Here is a tiny trained network, its code and every weight. The questions are about switching its units off for an input and a target symbol, where a switched-off unit gives its printed mean instead of its output.

import numpy as np


def w(rows, s, z=0):
    codes = np.array(rows[::2]) - 128.0
    scale = np.full(codes.shape[1], s)
    scale[-1] = z or s
    return codes * scale


def f(y):
    return y / 2 * (1 + np.tanh(0.7978845608 * (y + 0.044715 * y**3)))


def softmax(a):
    e = np.exp(a - a.max(-1, keepdims=True))
    return e / e.sum(-1, keepdims=True)


def log_softmax(a):
    a = a - a.max(-1, keepdims=True)
    return a - np.log(np.exp(a).sum(-1, keepdims=True))


def net(x, mask):
    ids = ['Φαεζηθλξστψ'.index(c) for c in x.split()]
    T = len(ids)
    res = E[ids] + P[:T]
    r = res
    for j in range(3):
        rows = slice(3 * j, 3 * j + 3)
        q, k, v = (r @ M[0][rows].T for M in (Q, K, V))
        z = softmax(np.where(np.tri(T) > 0, q @ k.T / 3**0.5, -1e9)) @ v
        o = O[0][rows]
        res = res + np.where(mask[j], z, o[:, -1]) @ o[:, :-1]
    y = f(res @ A[0][:, :-1].T + A[0][:, -1])
    res = res + np.where(mask[3:7], y, B[0][:, -1]) @ B[0][:, :-1]
    return log_softmax(res[-1] @ U[:, :-1].T + U[:, -1])


Q, K, V, O, A, B = {}, {}, {}, {}, {}, {}
E = w([
[88,95,157],'Φ',
[41,75,112],'α',
[60,133,158],'ε',
[45,201,88],'ζ',
[170,58,85],'η',
[78,114,161],'θ',
[161,165,162],'λ',
[129,243,185],'ξ',
[209,94,148],'σ',
[165,113,121],'τ',
[253,98,157],'ψ',
],0.014)
P = w([
[188,201,2],'0',
[100,104,189],'1',
[110,109,193],'2',
[110,113,201],'3',
[110,117,208],'4',
[109,113,210],'5',
],0.0068)
Q[0] = w([
[43,103,128],'h0',
[156,156,64],'h0',
[161,83,134],'h0',
[69,199,128],'h1',
[252,199,85],'h1',
[83,99,90],'h1',
[56,162,123],'h2',
[93,48,151],'h2',
[204,170,85],'h2',
],0.015)
K[0] = w([
[61,95,140],'h0',
[142,150,48],'h0',
[180,80,158],'h0',
[84,219,129],'h1',
[107,95,249],'h1',
[90,125,44],'h1',
[56,177,64],'h2',
[183,115,49],'h2',
[73,53,213],'h2',
],0.015)
V[0] = w([
[85,127,233],'h0',
[34,83,87],'h0',
[97,181,187],'h0',
[55,220,76],'h1',
[113,23,39],'h1',
[1,71,65],'h1',
[92,195,132],'h2',
[36,172,153],'h2',
[225,90,159],'h2',
],0.0091)
O[0] = w([
[150,150,48,214],'h0',
[183,177,163,254],'h0',
[200,97,55,149],'h0',
[119,244,110,187],'h1',
[186,70,17,190],'h1',
[114,178,2,174],'h1',
[115,213,155,126],'h2',
[96,201,121,104],'h2',
[141,36,150,95],'h2',
],0.0076,0.0037)
A[0] = w([
[90,185,162,49],'n0',
[156,154,122,140],'n1',
[99,199,170,2],'n2',
[90,95,255,246],'n3',
],0.009,0.0055)
B[0] = w([
[45,68,111,172],'n0',
[145,132,176,143],'n1',
[35,2,99,175],'n2',
[198,163,129,255],'n3',
],0.0089,0.0097)
U = w([
[128,112,113,104],'Φ',
[172,159,29,167],'α',
[109,113,115,165],'ε',
[56,76,79,1],'ζ',
[111,1,38,87],'η',
[121,106,109,85],'θ',
[168,199,188,237],'λ',
[69,83,187,99],'ξ',
[150,88,134,143],'σ',
[138,112,120,169],'τ',
[151,85,150,27],'ψ',
],0.0078,0.0036)

Each question gives the input, a string of symbols that net reads in full, and the target symbol t.
The units are the heads (3 rows each of Q, K, V and O) and the neurons (one row each of A and B). Each row of codes is followed by its name. A weight is (code - 128) times the scale printed after its matrix; where a second scale follows, it is the last column's (O, A, B and U).
mask holds one flag per unit, heads first, then neurons. A switched-off unit (its flag False) gives its mean, the last column of its rows in O or B, instead of its output. The means were averaged over made-up inputs and are rounded, as every weight is.
A unit's drop is (log p(t) with every unit on - log p(t) with that unit switched off) / (log p(t) with every unit on - log p(t) with every unit switched off).
The circuit of an input: a set's keep is (log p(t) with only the set's units on - log p(t) with every unit switched off) / (log p(t) with every unit on - log p(t) with every unit switched off). Starting from all 7 units, units are removed one at a time, each time the one whose removal leaves the highest keep (on an exact tie, the one counted first), for as long as the keep stays at least 0.8.
units of the circuit, in order: the units of the circuit, biggest drop first
k most important neurons: the k neurons with the biggest drops, biggest first
heads that matter: for each layer, one digit per head in row order, 1 if its drop is at least 0.15 and else 0, layers parted by /
drop of u: that unit's drop, to one decimal
input α α ε, target α: heads that matter	010
input η λ Φ ψ α, target η: units of the circuit, in order	(h1 h2)
input ξ ψ η ζ ψ, target ψ: units of the circuit, in order	(h1 h2 n3)
input ξ η σ λ ζ θ, target ξ: heads that matter	011
input α θ η ε, target α: units of the circuit, in order	(h1 h0)
input ζ ε ξ ε, target ζ: units of the circuit, in order	(h2 n2 h1 n0)
input ζ α α θ, target ζ: units of the circuit, in order	(n2 h2 h1 n0)
input λ α α τ Φ, target λ: units of the circuit, in order	(h1 n3)
input α α η η λ α, target α: most important neuron	(n2)
input α ψ θ λ ξ, target ξ: units of the circuit, in order	(n2 h1)
input α ψ θ, target α: 2 most important neurons	(n2 n0)
input η ξ θ, target η: heads that matter	111
input ξ α ε η ξ Φ, target ξ: drop of h2	0.7
input η η α α α Φ, target η: drop of h2	0.6
input λ η ε ε, target λ: drop of h1	0.8
input ξ α α θ ξ ε, target ξ: drop of h0	-0.1
input λ α α θ, target λ: most important neuron	(n3)
